Below is a small trained network, with its code and all its weights. Each question gives an input and a target symbol and asks what happens when units are switched off, that is, made to give their printed mean instead of their output.

import numpy as np


def w(rows, s, z=0):
    codes = np.array(rows[::2]) - 128.0
    scale = np.full(codes.shape[1], s)
    scale[-1] = z or s
    return codes * scale


def norm(h):
    return h / np.sqrt((h * h).mean(-1, keepdims=True) + 1e-5)


def f(y):
    return np.maximum(y, 0)


def softmax(a):
    e = np.exp(a - a.max(-1, keepdims=True))
    return e / e.sum(-1, keepdims=True)


def log_softmax(a):
    a = a - a.max(-1, keepdims=True)
    return a - np.log(np.exp(a).sum(-1, keepdims=True))


def net(x, mask):
    ids = ['βγεηθμσω'.index(c) for c in x.split()]
    T = len(ids)
    res = E[ids] + P[:T]
    r = norm(res)
    for j in range(2):
        rows = slice(3 * j, 3 * j + 3)
        q, k, v = (r @ M[0][rows].T for M in (Q, K, V))
        z = softmax(np.where(np.tri(T) > 0, q @ k.T / 3**0.5, -1e9)) @ v
        o = O[0][rows]
        res = res + np.where(mask[j], z, o[:, -1]) @ o[:, :-1]
    y = f(norm(res) @ A[0][:, :-1].T + A[0][:, -1])
    res = res + np.where(mask[2:6], y, B[0][:, -1]) @ B[0][:, :-1]
    return log_softmax(norm(res)[-1] @ U[:, :-1].T + U[:, -1])


Q, K, V, O, A, B = {}, {}, {}, {}, {}, {}
E = w([
[139,133,116,68,124,120],'β',
[148,96,113,117,132,153],'γ',
[113,112,125,142,130,131],'ε',
[92,110,114,121,141,110],'η',
[142,163,145,141,99,122],'θ',
[157,148,131,94,104,131],'μ',
[99,158,7,128,160,180],'σ',
[117,101,113,99,140,129],'ω',
],0.012)
P = w([
[140,128,196,139,170,153],'0',
[105,127,173,124,114,162],'1',
[101,144,182,145,144,171],'2',
[138,107,132,145,117,98],'3',
[79,119,154,130,85,169],'4',
[148,138,131,167,138,135],'5',
[122,87,108,137,55,104],'6',
[75,124,129,156,45,188],'7',
[176,89,56,200,116,144],'8',
[131,30,92,151,2,120],'9',
],0.0086)
Q[0] = w([
[21,42,78,150,44,185],'head 0',
[155,153,203,110,142,27],'head 0',
[90,220,153,110,196,198],'head 0',
[43,101,185,86,76,151],'head 1',
[124,162,152,83,6,129],'head 1',
[95,211,234,97,198,183],'head 1',
],0.011)
K[0] = w([
[114,190,51,142,156,190],'head 0',
[123,60,219,106,68,151],'head 0',
[181,142,175,147,225,92],'head 0',
[103,187,156,141,166,217],'head 1',
[79,183,34,144,124,186],'head 1',
[170,155,124,144,253,108],'head 1',
],0.012)
V[0] = w([
[99,156,242,149,132,4],'head 0',
[57,170,66,176,196,123],'head 0',
[137,73,148,242,60,177],'head 0',
[155,169,139,3,40,53],'head 1',
[12,100,188,164,88,71],'head 1',
[81,74,49,66,247,141],'head 1',
],0.0067)
O[0] = w([
[205,37,78,187,200,254,2],'head 0',
[227,112,118,34,37,115,182],'head 0',
[133,169,130,90,226,66,137],'head 0',
[61,109,175,168,82,226,90],'head 1',
[222,4,164,195,237,205,135],'head 1',
[133,94,131,249,35,21,144],'head 1',
],0.0058,0.0088)
A[0] = w([
[160,134,129,216,83,1,163],'neuron 0',
[167,174,169,102,13,214,253],'neuron 1',
[239,175,102,78,183,45,107],'neuron 2',
[234,120,88,158,58,196,227],'neuron 3',
],0.0055,0.0023)
B[0] = w([
[200,160,235,40,94,141,254],'neuron 0',
[123,34,118,140,101,7,228],'neuron 1',
[1,124,106,214,124,28,202],'neuron 2',
[99,117,50,73,63,113,168],'neuron 3',
],0.0064,0.0058)
U = w([
[77,78,78,203,27,174,128],'β',
[96,253,134,58,134,71,122],'γ',
[132,80,48,143,222,65,72],'ε',
[245,45,68,146,108,159,135],'η',
[204,166,93,45,184,232,254],'θ',
[45,152,153,100,130,220,96],'μ',
[173,174,81,129,96,140,67],'σ',
[211,92,242,83,90,159,89],'ω',
],0.0067,0.0032)

Each question gives the input, a string of symbols that net reads in full, and the target symbol t.
The units are the heads (3 rows each of Q, K, V and O) and the neurons (one row each of A and B). Each row of codes is followed by its name. A weight is (code - 128) times the scale printed after its matrix; where a second scale follows, it is the last column's (O, A, B and U).
mask holds one flag per unit, heads first, then neurons. A switched-off unit (its flag False) gives its mean, the last column of its rows in O or B, instead of its output. The means were averaged over made-up inputs and are rounded, as every weight is.
A unit's drop is (log p(t) with every unit on - log p(t) with that unit switched off) / (log p(t) with every unit on - log p(t) with every unit switched off).
The circuit of an input: a set's keep is (log p(t) with only the set's units on - log p(t) with every unit switched off) / (log p(t) with every unit on - log p(t) with every unit switched off). Starting from all 6 units, units are removed one at a time, each time the one whose removal leaves the highest keep (on an exact tie, the one counted first), for as long as the keep stays at least 0.8.
units of the circuit, in order: the units of the circuit, biggest drop first
most important unit: the unit with the biggest drop
which heads matter: for each layer, one digit per head in row order, 1 if its drop is at least 0.15 and else 0, layers parted by /
input ε γ θ, target ε: most important unit	head 0
input γ ε ε θ, target ε: units of the circuit, in order	[head 1; head 0; neuron 2]
input σ μ θ γ σ γ ω γ ε, target ω: which heads matter	01
input γ β ε ε β γ ω η γ ε, target η: units of the circuit, in order	[head 1; head 0]
input β γ θ η β ε ε, target β: which heads matter	11
input θ γ ω, target θ: units of the circuit, in order	[head 0; head 1]
input ε β μ, target ε: which heads matter	10
input γ β β γ γ ε γ β γ, target γ: units of the circuit, in order	[head 0; neuron 1]
input σ η β σ β η, target ω: units of the circuit, in order	[head 1; neuron 0]
input ω ε μ ε η θ γ γ, target θ: units of the circuit, in order	[head 0; head 1; neuron 1]
input μ β ε θ, target β: which heads matter	11
input σ ω ω θ ε σ, target θ: which heads matter	01
input γ β ε β, target β: which heads matter	11
input μ η β, target μ: units of the circuit, in order	[head 0; head 1]
input β η β ω ε ε ε μ β, target ε: units of the circuit, in order	[head 1; head 0; neuron 0]
input β ε ω ε β, target ω: units of the circuit, in order	[head 1; head 0; neuron 0]
input η θ γ η, target θ: units of the circuit, in order	[head 1; head 0]
input γ ω γ ε γ γ, target ε: most important unit	head 1
input γ ε η γ μ, target η: units of the circuit, in order	[head 0; head 1]
input θ γ ω ω ω ε θ ω η, target θ: which heads matter	01
input σ θ σ ω μ β, target ω: which heads matter	11
input μ γ ε β μ η ε μ, target η: units of the circuit, in order	[head 0; neuron 0]
input μ ω ω ε, target ω: most important unit	neuron 0
